Here is a tiny trained network, its code and every weight. The questions are about switching its units off for an input and a target symbol, where a switched-off unit gives its printed mean instead of its output.

import numpy as np


def w(rows, s, z=0):
    codes = np.array(rows[::2]) - 128.0
    scale = np.full(codes.shape[1], s)
    scale[-1] = z or s
    return codes * scale


def f(y):
    return np.maximum(y, 0)


def softmax(a):
    e = np.exp(a - a.max(-1, keepdims=True))
    return e / e.sum(-1, keepdims=True)


def log_softmax(a):
    a = a - a.max(-1, keepdims=True)
    return a - np.log(np.exp(a).sum(-1, keepdims=True))


def net(x, mask):
    ids = ['αβδεζθλπ'.index(c) for c in x.split()]
    T = len(ids)
    res = E[ids] + P[:T]
    u = 0
    for l in range(2):
        r = res
        for j in range(3):
            rows = slice(3 * j, 3 * j + 3)
            q, k, v = (r @ M[l][rows].T for M in (Q, K, V))
            z = softmax(np.where(np.tri(T) > 0, q @ k.T / 3**0.5, -1e9)) @ v
            o = O[l][rows]
            res = res + np.where(mask[u + j], z, o[:, -1]) @ o[:, :-1]
        u += 3
        y = f(res @ A[l][:, :-1].T + A[l][:, -1])
        res = res + np.where(mask[u : u + 4], y, B[l][:, -1]) @ B[l][:, :-1]
        u += 4
    return log_softmax(res[-1] @ U[:, :-1].T + U[:, -1])


Q, K, V, O, A, B = {}, {}, {}, {}, {}, {}
E = w([
[137,77,158,136,182,54,97,172,139,208],'α',
[185,86,82,75,85,49,192,133,59,97],'β',
[71,59,101,68,142,136,62,138,69,130],'δ',
[117,79,98,79,165,201,169,109,145,5],'ε',
[129,219,140,148,52,111,99,183,212,143],'ζ',
[84,161,143,123,134,90,84,184,136,109],'θ',
[123,165,59,237,75,213,143,91,160,119],'λ',
[126,53,151,114,120,238,187,129,139,186],'π',
],0.017)
P = w([
[157,34,117,77,49,58,76,93,143,108],'0',
[178,182,171,110,215,198,81,217,78,145],'1',
[110,92,182,176,140,54,189,151,118,126],'2',
[176,102,78,94,85,71,52,84,179,214],'3',
[197,157,156,81,232,112,104,203,108,124],'4',
[21,87,162,151,145,74,125,171,72,83],'5',
[138,128,2,87,94,73,111,65,148,233],'6',
[192,148,172,170,174,149,85,153,137,131],'7',
],0.0096)
Q[0] = w([
[108,103,34,150,39,122,17,93,163,236],'0.h0',
[218,95,130,92,90,105,78,128,147,134],'0.h0',
[134,75,93,127,240,240,224,162,148,151],'0.h0',
[147,125,176,202,146,112,174,108,134,105],'0.h1',
[148,120,187,107,112,86,171,96,150,120],'0.h1',
[138,96,125,157,180,116,91,224,170,118],'0.h1',
[98,169,108,85,116,109,144,140,117,254],'0.h2',
[82,54,169,152,162,158,146,149,123,151],'0.h2',
[107,112,131,77,169,37,220,78,170,94],'0.h2',
],0.0068)
K[0] = w([
[43,101,102,168,102,56,142,101,174,241],'0.h0',
[145,61,25,105,60,94,240,120,107,200],'0.h0',
[164,75,145,118,157,242,168,74,118,135],'0.h0',
[176,127,176,129,127,93,138,130,114,94],'0.h1',
[216,135,13,162,142,97,216,145,140,228],'0.h1',
[91,200,157,35,132,3,61,239,36,132],'0.h1',
[107,121,127,82,160,95,184,159,8,111],'0.h2',
[157,204,151,105,60,151,68,137,155,149],'0.h2',
[111,119,196,153,140,180,42,78,169,177],'0.h2',
],0.0056)
V[0] = w([
[31,235,214,207,168,130,196,232,218,116],'0.h0',
[126,186,167,136,204,148,168,93,172,95],'0.h0',
[76,97,240,201,207,123,103,211,75,101],'0.h0',
[160,111,77,38,66,42,205,134,150,130],'0.h1',
[115,169,128,176,229,196,108,49,149,142],'0.h1',
[91,172,109,195,84,169,110,112,231,254],'0.h1',
[102,71,123,144,66,166,12,127,139,97],'0.h2',
[215,130,157,129,127,123,211,191,28,153],'0.h2',
[193,158,124,139,118,175,150,114,193,153],'0.h2',
],0.0057)
O[0] = w([
[67,130,141,125,167,115,127,146,93,194,2],'0.h0',
[131,157,156,31,61,78,90,99,59,149,42],'0.h0',
[76,64,200,153,157,76,160,90,153,185,64],'0.h0',
[193,208,115,75,63,121,184,139,202,117,222],'0.h1',
[161,95,122,79,104,105,95,253,39,63,18],'0.h1',
[249,163,99,112,89,31,118,125,118,203,70],'0.h1',
[170,222,211,107,127,186,198,33,125,90,145],'0.h2',
[144,152,108,107,105,158,163,215,154,199,184],'0.h2',
[41,144,164,176,153,248,219,110,62,101,97],'0.h2',
],0.0056,0.0073)
A[0] = w([
[185,120,174,102,46,31,138,88,152,190,102],'0.n0',
[16,84,178,153,254,150,193,117,215,211,253],'0.n1',
[101,107,194,116,158,106,138,168,202,82,176],'0.n2',
[212,90,169,146,137,158,159,199,49,113,144],'0.n3',
],0.0052,0.0019)
B[0] = w([
[31,162,65,132,121,157,205,82,185,115,236],'0.n0',
[136,55,94,192,56,105,143,90,87,224,253],'0.n1',
[122,94,209,143,44,110,1,88,54,177,205],'0.n2',
[142,207,83,103,164,168,192,74,164,203,181],'0.n3',
],0.0085,0.0047)
Q[1] = w([
[44,121,166,180,174,148,95,117,118,111],'1.h0',
[109,183,206,156,117,151,156,197,169,73],'1.h0',
[61,79,53,218,224,160,206,65,38,59],'1.h0',
[127,112,60,149,117,159,91,93,104,160],'1.h1',
[52,96,164,106,148,8,3,142,97,197],'1.h1',
[43,109,142,140,168,94,157,80,90,116],'1.h1',
[176,52,61,169,139,155,166,84,97,113],'1.h2',
[109,141,138,102,152,135,172,212,81,110],'1.h2',
[123,122,145,105,86,176,187,135,165,85],'1.h2',
],0.0059)
K[1] = w([
[126,144,214,195,179,214,123,39,143,122],'1.h0',
[38,251,193,200,67,155,86,91,165,162],'1.h0',
[138,72,61,174,184,119,96,117,110,113],'1.h0',
[145,117,217,152,152,74,110,117,83,177],'1.h1',
[117,162,255,143,70,77,83,111,155,101],'1.h1',
[134,88,189,96,170,62,127,143,102,15],'1.h1',
[164,19,42,119,119,187,96,15,64,122],'1.h2',
[108,80,132,34,120,176,123,167,83,69],'1.h2',
[169,187,141,150,41,131,233,137,146,88],'1.h2',
],0.0057)
V[1] = w([
[149,108,76,178,104,138,140,1,99,118],'1.h0',
[109,236,113,89,109,109,11,122,184,176],'1.h0',
[69,187,191,243,84,109,147,62,161,105],'1.h0',
[160,115,134,141,147,160,89,151,105,131],'1.h1',
[135,247,162,232,132,133,77,154,206,167],'1.h1',
[231,170,118,105,111,13,185,182,168,116],'1.h1',
[58,185,43,156,71,100,147,123,99,139],'1.h2',
[58,98,94,136,132,116,99,50,140,126],'1.h2',
[59,141,178,155,215,146,114,147,99,158],'1.h2',
],0.0058)
O[1] = w([
[88,186,126,119,140,80,194,217,153,172,225],'1.h0',
[144,186,209,243,201,130,61,41,78,116,142],'1.h0',
[113,98,167,165,68,119,137,143,129,149,158],'1.h0',
[8,65,134,135,34,127,98,161,60,103,93],'1.h1',
[98,152,51,109,233,38,100,113,118,128,158],'1.h1',
[104,157,170,148,63,121,28,197,145,149,168],'1.h1',
[3,99,102,60,151,175,226,161,188,83,194],'1.h2',
[65,148,204,74,166,182,169,76,192,123,160],'1.h2',
[182,30,111,97,132,148,111,166,134,168,3],'1.h2',
],0.0057,0.011)
A[1] = w([
[135,159,99,56,90,246,132,206,147,80,207],'1.n0',
[134,105,78,70,27,71,109,130,197,6,37],'1.n1',
[35,189,85,169,140,73,103,98,98,7,192],'1.n2',
[80,172,167,179,23,98,155,254,67,94,250],'1.n3',
],0.0054,0.0017)
B[1] = w([
[108,121,237,73,186,154,103,163,240,142,243],'1.n0',
[228,1,48,207,181,42,66,202,130,78,251],'1.n1',
[130,112,199,238,170,167,171,215,25,87,254],'1.n2',
[226,116,128,27,53,80,230,128,6,131,232],'1.n3',
],0.007,0.0077)
U = w([
[49,101,81,77,25,77,197,45,124,147,203],'α',
[185,62,46,156,137,94,83,175,140,151,85],'β',
[204,131,149,162,127,130,71,56,85,99,193],'δ',
[93,42,173,174,70,77,147,190,2,104,128],'ε',
[59,168,88,152,184,166,156,133,106,118,2],'ζ',
[103,47,136,115,191,204,91,173,110,85,188],'θ',
[73,118,243,80,126,129,131,97,124,89,51],'λ',
[157,191,171,29,78,170,114,147,178,170,172],'π',
],0.0062,0.0025)

Each question gives the input, a string of symbols that net reads in full, and the target symbol t.
The units are the heads (3 rows each of Q, K, V and O) and the neurons (one row each of A and B). Each row of codes is followed by its name. A weight is (code - 128) times the scale printed after its matrix; where a second scale follows, it is the last column's (O, A, B and U).
mask holds one flag per unit, layer by layer, with each layer's heads first. A switched-off unit (its flag False) gives its mean, the last column of its rows in O or B, instead of its output. The means were averaged over made-up inputs and are rounded, as every weight is.
A unit's drop is (log p(t) with every unit on - log p(t) with that unit switched off) / (log p(t) with every unit on - log p(t) with every unit switched off).
The circuit of an input: a set's keep is (log p(t) with only the set's units on - log p(t) with every unit switched off) / (log p(t) with every unit on - log p(t) with every unit switched off). Starting from the 12 units with the biggest drops (on a tie, the unit counted first), units are removed one at a time, each time the one whose removal leaves the highest keep (on an exact tie, the one counted first), for as long as the keep stays at least 0.8.
circuit, biggest first: the units of the circuit, biggest drop first
most important unit: the unit with the biggest drop
top k neurons: the k neurons with the biggest drops, biggest first
k most important neurons of layer l: the k neurons of layer l with the biggest drops, biggest first
which heads matter: for each layer, one digit per head in row order, 1 if its drop is at least 0.15 and else 0, layers parted by /
input δ ζ δ β β β λ, target β: circuit, biggest first -> 0.h2, 0.h1
input δ δ α δ β, target π: top 3 neurons -> 0.n3, 1.n2, 0.n1
input ζ λ λ β ε, target λ: 2 most important neurons of layer 1 -> 1.n0, 1.n1
input θ β π λ β δ, target α: top 4 neurons -> 0.n1, 1.n2, 1.n1, 1.n0
input ζ θ λ λ ε, target λ: most important unit -> 0.h2
input β π β β ε β θ, target β: 2 most important neurons of layer 0 -> 0.n0, 0.n3
input π λ ζ λ β β ζ β, target δ: top 2 neurons -> 0.n1, 0.n3
input θ ζ λ λ β θ β π, target α: circuit, biggest first -> 0.n1, 0.h0, 1.n2
input θ π λ, target α: circuit, biggest first -> 0.h0, 1.n2, 1.h0, 0.n1
input θ α β, target α: top 2 neurons -> 1.n2, 0.n0
input θ α λ α β β λ, target β: circuit, biggest first -> 0.h1, 0.h2
input β π β λ β, target ζ: 3 most important neurons of layer 0 -> 0.n3, 0.n1, 0.n2
input β β α β θ, target ε: top 4 neurons -> 0.n2, 1.n0, 0.n3, 0.n1
input λ λ ζ, target α: top 2 neurons -> 1.n1, 0.n0
input λ β θ λ λ ε, target α: most important unit -> 0.h0
input δ ζ ζ λ, target ζ: circuit, biggest first -> 1.h1, 1.n2, 1.n3, 1.h2
input π θ α λ δ ζ, target α: circuit, biggest first -> 0.h0, 0.n1, 1.h2, 1.n2
input ζ δ θ, target α: circuit, biggest first -> 0.h0, 0.n1, 1.n1
input λ β β ζ β, target δ: which heads matter -> 111 / 100
input ε δ ζ β ζ λ θ, target ζ: top 2 neurons -> 1.n1, 1.n3
input π ζ ζ ζ λ ζ δ, target ζ: top neuron -> 1.n1
input λ β β δ λ, target π: which heads matter -> 001 / 000
input λ β β δ, target β: 2 most important neurons of layer 1 -> 1.n1, 1.n2
input ζ ζ ε, target α: which heads matter -> 101 / 100
input β ε θ ε β λ λ β, target ζ: 3 most important neurons of layer 0 -> 0.n3, 0.n2, 0.n1
input ζ λ β λ β β π, target π: top 4 neurons -> 1.n0, 0.n3, 1.n1, 1.n2
input λ δ λ β α ε δ, target θ: top 3 neurons -> 0.n1, 1.n3, 0.n2
input δ λ ε λ δ δ δ, target θ: top 2 neurons -> 0.n1, 1.n3
input ζ δ ζ β β, target π: most important unit -> 1.h1
input β β π β β β α, target α: which heads matter -> 010 / 000
